Here is a tiny trained network, its code and every weight. The questions are about switching its units off for an input and a class, where a switched-off unit gives its printed mean instead of its output.

import numpy as np


def w(rows, s, z=0):
    codes = np.array(rows[::2]) - 128.0
    scale = np.full(codes.shape[1], s)
    scale[-1] = z or s
    return codes * scale


def f(y):
    return np.maximum(y, 0)


def log_softmax(a):
    a = a - a.max(-1, keepdims=True)
    return a - np.log(np.exp(a).sum(-1, keepdims=True))


def net(x, mask):
    res = np.array(x, float).reshape(1, 7) / 4 @ E
    y = f(res @ A[0][:, :-1].T + A[0][:, -1])
    res = res + np.where(mask, y, B[0][:, -1]) @ B[0][:, :-1]
    return log_softmax(res[-1] @ U[:, :-1].T + U[:, -1])


A, B = {}, {}
E = w([
[108,175,111,161,248,206,124,154,166,156,79,139],'x0',
[143,104,146,61,141,157,138,194,105,93,113,91],'x1',
[136,123,149,89,153,202,141,94,160,70,129,208],'x2',
[156,113,210,124,158,170,168,96,153,103,157,90],'x3',
[53,63,84,95,122,96,70,83,183,106,123,137],'x4',
[161,142,74,119,138,115,160,172,141,75,49,140],'x5',
[81,92,155,36,111,175,175,122,118,194,108,144],'x6',
],0.013)
A[0] = w([
[139,133,140,120,154,148,176,183,119,113,74,93,139],'n0',
[112,124,146,93,156,198,130,113,142,119,150,168,99],'n1',
[111,113,46,106,136,111,108,130,165,80,80,108,116],'n2',
[108,118,91,159,144,90,110,131,137,102,95,149,91],'n3',
[69,141,116,167,130,133,68,65,149,160,154,136,105],'n4',
[128,114,78,123,102,104,161,124,107,144,99,151,68],'n5',
[122,133,159,125,87,108,121,100,125,115,107,141,30],'n6',
[166,171,85,130,84,116,166,117,82,155,96,160,45],'n7',
[110,91,88,144,109,123,111,120,124,121,125,133,65],'n8',
[112,133,124,70,145,153,151,151,75,145,129,117,20],'n9',
[155,67,152,92,37,103,104,47,144,125,182,112,58],'n10',
[116,123,145,95,154,154,140,126,110,105,96,161,37],'n11',
[204,167,141,186,126,93,130,142,101,100,171,98,44],'n12',
[101,111,137,150,156,147,131,118,132,191,143,137,39],'n13',
[111,108,167,97,147,191,150,135,120,92,110,166,19],'n14',
[152,109,115,150,167,120,148,129,169,117,78,98,3],'n15',
[125,147,138,131,192,181,105,83,163,135,120,94,131],'n16',
[143,69,164,113,97,111,136,112,127,134,163,131,9],'n17',
[107,103,139,120,187,123,106,85,110,170,201,153,75],'n18',
[108,130,121,144,121,130,127,127,127,105,138,143,37],'n19',
[73,108,68,131,9,99,73,100,131,105,106,131,93],'n20',
[163,129,86,130,90,152,181,115,111,158,120,179,9],'n21',
[126,64,154,126,143,90,155,98,107,113,130,115,40],'n22',
[115,89,87,101,99,49,96,125,132,130,82,148,25],'n23',
[137,115,96,66,180,204,140,121,155,89,95,175,76],'n24',
[177,117,122,156,161,180,125,133,91,98,173,153,82],'n25',
[173,160,154,190,142,113,99,141,125,109,151,137,85],'n26',
[115,115,161,92,112,121,175,171,58,181,124,78,40],'n27',
[166,187,127,105,143,116,145,145,61,154,132,131,113],'n28',
[118,124,147,66,63,117,171,125,102,142,175,88,154],'n29',
[145,179,150,143,111,112,181,118,130,135,139,180,48],'n30',
[139,106,109,122,129,139,126,173,92,146,138,100,64],'n31',
[100,74,143,73,68,101,131,93,134,106,174,134,70],'n32',
[156,190,111,153,153,139,114,84,103,158,152,139,187],'n33',
],0.012,0.0049)
B[0] = w([
[165,81,190,139,190,171,115,240,104,121,94,116,200],'n0',
[137,186,176,81,74,143,158,79,222,143,119,205,187],'n1',
[134,117,80,104,245,66,59,170,150,94,130,168,213],'n2',
[132,107,63,181,194,76,94,103,161,147,110,135,187],'n3',
[30,183,96,149,128,100,101,127,99,227,191,143,212],'n4',
[147,107,109,122,105,124,90,158,123,197,99,150,167],'n5',
[134,110,115,97,119,110,104,68,114,149,112,114,150],'n6',
[212,71,110,141,84,156,99,161,108,177,64,111,177],'n7',
[118,167,139,126,110,95,90,173,129,131,190,182,165],'n8',
[130,143,126,62,119,85,175,190,141,122,103,112,166],'n9',
[78,23,126,110,113,175,104,28,54,38,186,55,241],'n10',
[164,129,143,76,117,98,151,100,163,116,69,137,163],'n11',
[208,169,116,198,88,89,202,126,98,32,195,40,207],'n12',
[93,204,163,149,115,162,166,127,104,224,147,115,165],'n13',
[210,137,187,55,84,93,182,110,205,136,154,145,179],'n14',
[98,62,131,212,197,159,32,129,135,56,69,91,157],'n15',
[90,167,199,157,173,149,154,129,242,176,194,119,196],'n16',
[124,56,165,122,127,144,138,76,93,97,157,86,171],'n17',
[29,146,161,125,97,167,136,90,122,125,182,152,180],'n18',
[147,134,127,134,137,94,130,122,115,165,122,129,136],'n19',
[94,178,46,105,86,82,35,123,83,110,123,196,249],'n20',
[180,99,96,148,83,199,94,94,134,190,89,151,152],'n21',
[98,104,98,137,179,175,158,94,106,115,167,144,156],'n22',
[153,177,49,89,139,96,83,180,85,128,178,178,206],'n23',
[216,126,185,74,149,125,107,94,247,94,94,253,220],'n24',
[162,117,186,116,122,29,215,83,172,112,150,138,168],'n25',
[153,185,94,210,84,81,212,128,187,80,136,86,189],'n26',
[95,159,131,52,133,162,160,200,60,146,127,90,193],'n27',
[174,118,185,148,73,137,109,164,109,172,87,92,183],'n28',
[140,97,145,80,155,190,145,126,32,80,147,97,207],'n29',
[157,114,97,160,24,159,133,70,133,161,84,139,156],'n30',
[114,209,143,112,144,92,145,159,70,86,111,106,158],'n31',
[124,81,64,73,91,170,101,25,79,32,171,107,215],'n32',
[83,112,154,228,66,132,213,68,174,124,45,76,192],'n33',
],0.0062,0.017)
U = w([
[99,145,20,112,117,49,69,136,95,118,150,160,250],'0',
[134,90,130,167,249,144,106,157,162,70,98,118,11],'1',
[164,128,187,59,132,179,165,105,194,111,122,177,91],'2',
[1,165,162,186,148,167,139,98,145,211,177,126,101],'3',
[102,64,129,71,81,168,131,65,45,80,186,91,172],'4',
[173,165,145,241,112,98,181,129,114,78,154,64,123],'5',
[171,105,106,183,60,193,137,119,90,185,58,134,65],'6',
[145,132,165,63,116,168,169,231,38,153,117,72,125],'7',
],0.0085,0.0015)

Each question gives the input, the list of numbers given to net, and the class t.
The units are the neurons (one row each of A and B). Each row of codes is followed by its name. A weight is (code - 128) times the scale printed after its matrix; where a second scale follows, it is the last column's (A, B and U).
mask holds one flag per neuron, in row order. A switched-off neuron (its flag False) gives its mean, the last column of its row in B, instead of its output. The means were averaged over made-up inputs and are rounded, as every weight is.
A unit's drop is (log p(t) with every unit on - log p(t) with that unit switched off) / (log p(t) with every unit on - log p(t) with every unit switched off).
The circuit of an input: a set's keep is (log p(t) with only the set's units on - log p(t) with every unit switched off) / (log p(t) with every unit on - log p(t) with every unit switched off). Starting from the 12 units with the biggest drops (on a tie, the unit counted first), units are removed one at a time, each time the one whose removal leaves the highest keep (on an exact tie, the one counted first), for as long as the keep stays at least 0.8.
circuit, biggest first: the units of the circuit, biggest drop first
top k neurons: the k neurons with the biggest drops, biggest first
drop of u: that unit's drop, to one decimal
input [-5,-7,-6,1,-5,4,5], class 6: circuit, biggest first => (n7)
input [-4,5,-6,-6,-6,-1,-5], class 5: top 2 neurons => (n12; n26)
input [5,-4,0,1,-1,0,4], class 3: circuit, biggest first => (n13; n16)
input [2,-2,-4,-4,-2,6,3], class 6: circuit, biggest first => (n7; n20)
input [-5,-5,-7,6,-4,-6,-3], class 4: top 3 neurons => (n10; n29; n17)
input [4,-6,-2,-1,-2,6,-1], class 6: circuit, biggest first => (n7; n33)
input [5,-5,-3,-1,7,-3,-7], class 3: top 3 neurons => (n4; n16; n33)
input [4,-1,-5,7,-2,4,8], class 7: top 2 neurons => (n27; n0)
input [-1,-4,4,4,6,-5,-6], class 3: top 2 neurons => (n4; n16)
input [-4,8,7,-6,7,8,5], class 0: top 3 neurons => (n20; n23; n2)
input [-6,2,-5,-1,-8,-5,1], class 7: top 2 neurons => (n27; n28)
input [1,-5,-7,-3,-5,8,-1], class 6: top 2 neurons => (n7; n5)
input [4,4,-5,-4,0,6,-8], class 1: top 2 neurons => (n2; n15)
input [6,-1,6,-7,4,7,4], class 2: circuit, biggest first => (n24)
input [-2,7,7,-8,-5,6,-8], class 5: top 3 neurons => (n12; n26; n25)
input [-6,-8,7,-4,-4,1,-6], class 5: drop of n12 => 0.3
input [-4,-3,-5,1,-6,-1,8], class 7: drop of n27 => 1.0
input [1,0,3,7,-2,-7,6], class 2: drop of n1 => 0.3
input [2,-6,0,7,8,-7,-3], class 3: drop of n7 => 0.0
input [2,6,2,-2,2,0,-3], class 1: top neuron => (n2)
